Below are the code and all the weights of a small trained network. Each question names an input and a class and asks about switching units off, where a switched-off unit gives its printed mean instead of its output.

import numpy as np


def w(rows, s, z=0):
    codes = np.array(rows[::2]) - 128.0
    scale = np.full(codes.shape[1], s)
    scale[-1] = z or s
    return codes * scale


def f(y):
    return np.maximum(y, 0)


def log_softmax(a):
    a = a - a.max(-1, keepdims=True)
    return a - np.log(np.exp(a).sum(-1, keepdims=True))


def net(x, mask):
    res = np.array(x, float).reshape(1, 2) / 4 @ E
    y = f(res @ A[0][:, :-1].T + A[0][:, -1])
    res = res + np.where(mask, y, B[0][:, -1]) @ B[0][:, :-1]
    return log_softmax(res[-1] @ U[:, :-1].T + U[:, -1])


A, B = {}, {}
E = w([
[197,119,31,126,83,150,183,137,60,136,10],'x0',
[113,26,163,126,115,169,91,79,169,225,35],'x1',
],0.014)
A[0] = w([
[167,186,150,112,131,66,197,136,131,85,161,78],'N1',
[127,76,102,122,182,141,122,142,126,131,150,248],'N2',
[115,216,55,200,106,93,169,140,67,68,144,123],'N3',
[63,138,226,139,179,97,94,109,254,116,217,85],'N4',
[153,97,133,157,110,137,123,153,138,79,118,194],'N5',
[132,146,46,126,88,186,203,113,89,129,80,68],'N6',
[138,251,134,163,140,101,150,221,120,62,101,77],'N7',
[115,7,171,151,98,173,106,47,168,185,71,103],'N8',
[116,70,163,105,138,152,84,80,195,184,30,76],'N9',
[105,192,101,93,150,90,140,184,88,96,164,129],'N10',
[191,121,64,114,70,142,198,142,72,113,65,121],'N11',
],0.0099,0.017)
B[0] = w([
[147,163,155,132,81,145,119,110,104,181,173,180],'N1',
[93,119,14,143,138,178,130,125,215,6,72,240],'N2',
[132,157,135,92,118,158,124,122,148,132,157,232],'N3',
[112,89,158,147,142,84,199,210,79,155,145,249],'N4',
[117,120,94,135,155,166,134,120,164,115,103,192],'N5',
[120,107,162,132,147,114,163,173,88,201,132,201],'N6',
[170,186,128,80,63,121,125,100,117,164,157,201],'N7',
[141,155,117,82,84,145,102,129,136,141,181,249],'N8',
[157,183,143,99,72,142,97,141,93,167,142,222],'N9',
[128,168,107,126,78,156,90,126,142,116,123,211],'N10',
[75,113,147,132,196,79,177,186,113,135,151,248],'N11',
],0.016,0.018)
U = w([
[160,177,142,78,46,197,93,125,129,181,159,95],'0',
[94,95,164,132,203,56,241,200,94,186,148,91],'1',
[74,119,74,130,187,236,136,110,247,29,94,255],'2',
[151,120,133,180,130,115,96,87,107,140,112,99],'3',
[151,125,172,142,152,162,75,78,141,117,93,92],'4',
[150,91,140,167,146,138,154,64,157,152,130,88],'5',
],0.013,0.0086)

Each question gives the input, the list of numbers given to net, and the class t.
The units are the neurons (one row each of A and B). Each row of codes is followed by its name. A weight is (code - 128) times the scale printed after its matrix; where a second scale follows, it is the last column's (A, B and U).
mask holds one flag per neuron, in row order. A switched-off neuron (its flag False) gives its mean, the last column of its row in B, instead of its output. The means were averaged over made-up inputs and are rounded, as every weight is.
A unit's drop is (log p(t) with every unit on - log p(t) with that unit switched off) / (log p(t) with every unit on - log p(t) with every unit switched off).
The circuit of an input: a set's keep is (log p(t) with only the set's units on - log p(t) with every unit switched off) / (log p(t) with every unit on - log p(t) with every unit switched off). Starting from all 11 units, units are removed one at a time, each time the one whose removal leaves the highest keep (on an exact tie, the one counted first), for as long as the keep stays at least 0.8.
units of the circuit, in order: the units of the circuit, biggest drop first
k most important neurons: the k neurons with the biggest drops, biggest first
drop of u: that unit's drop, to one decimal
input [3,3], class 2: units of the circuit, in order : [N4, N7]
input [4,0], class 1: 3 most important neurons : [N11, N6, N10]
input [8,-5], class 1: units of the circuit, in order : [N11]
input [4,-1], class 1: 2 most important neurons : [N11, N6]
input [-4,3], class 1: 4 most important neurons : [N4, N10, N7, N3]
input [-3,-2], class 2: 2 most important neurons : [N11, N6]
input [-3,3], class 2: 2 most important neurons : [N11, N7]
input [0,-3], class 2: 2 most important neurons : [N9, N8]
input [-6,2], class 1: drop of N4 : 3.9
input [-8,5], class 1: drop of N4 : 6.0
input [6,-4], class 1: drop of N11 : 3.2
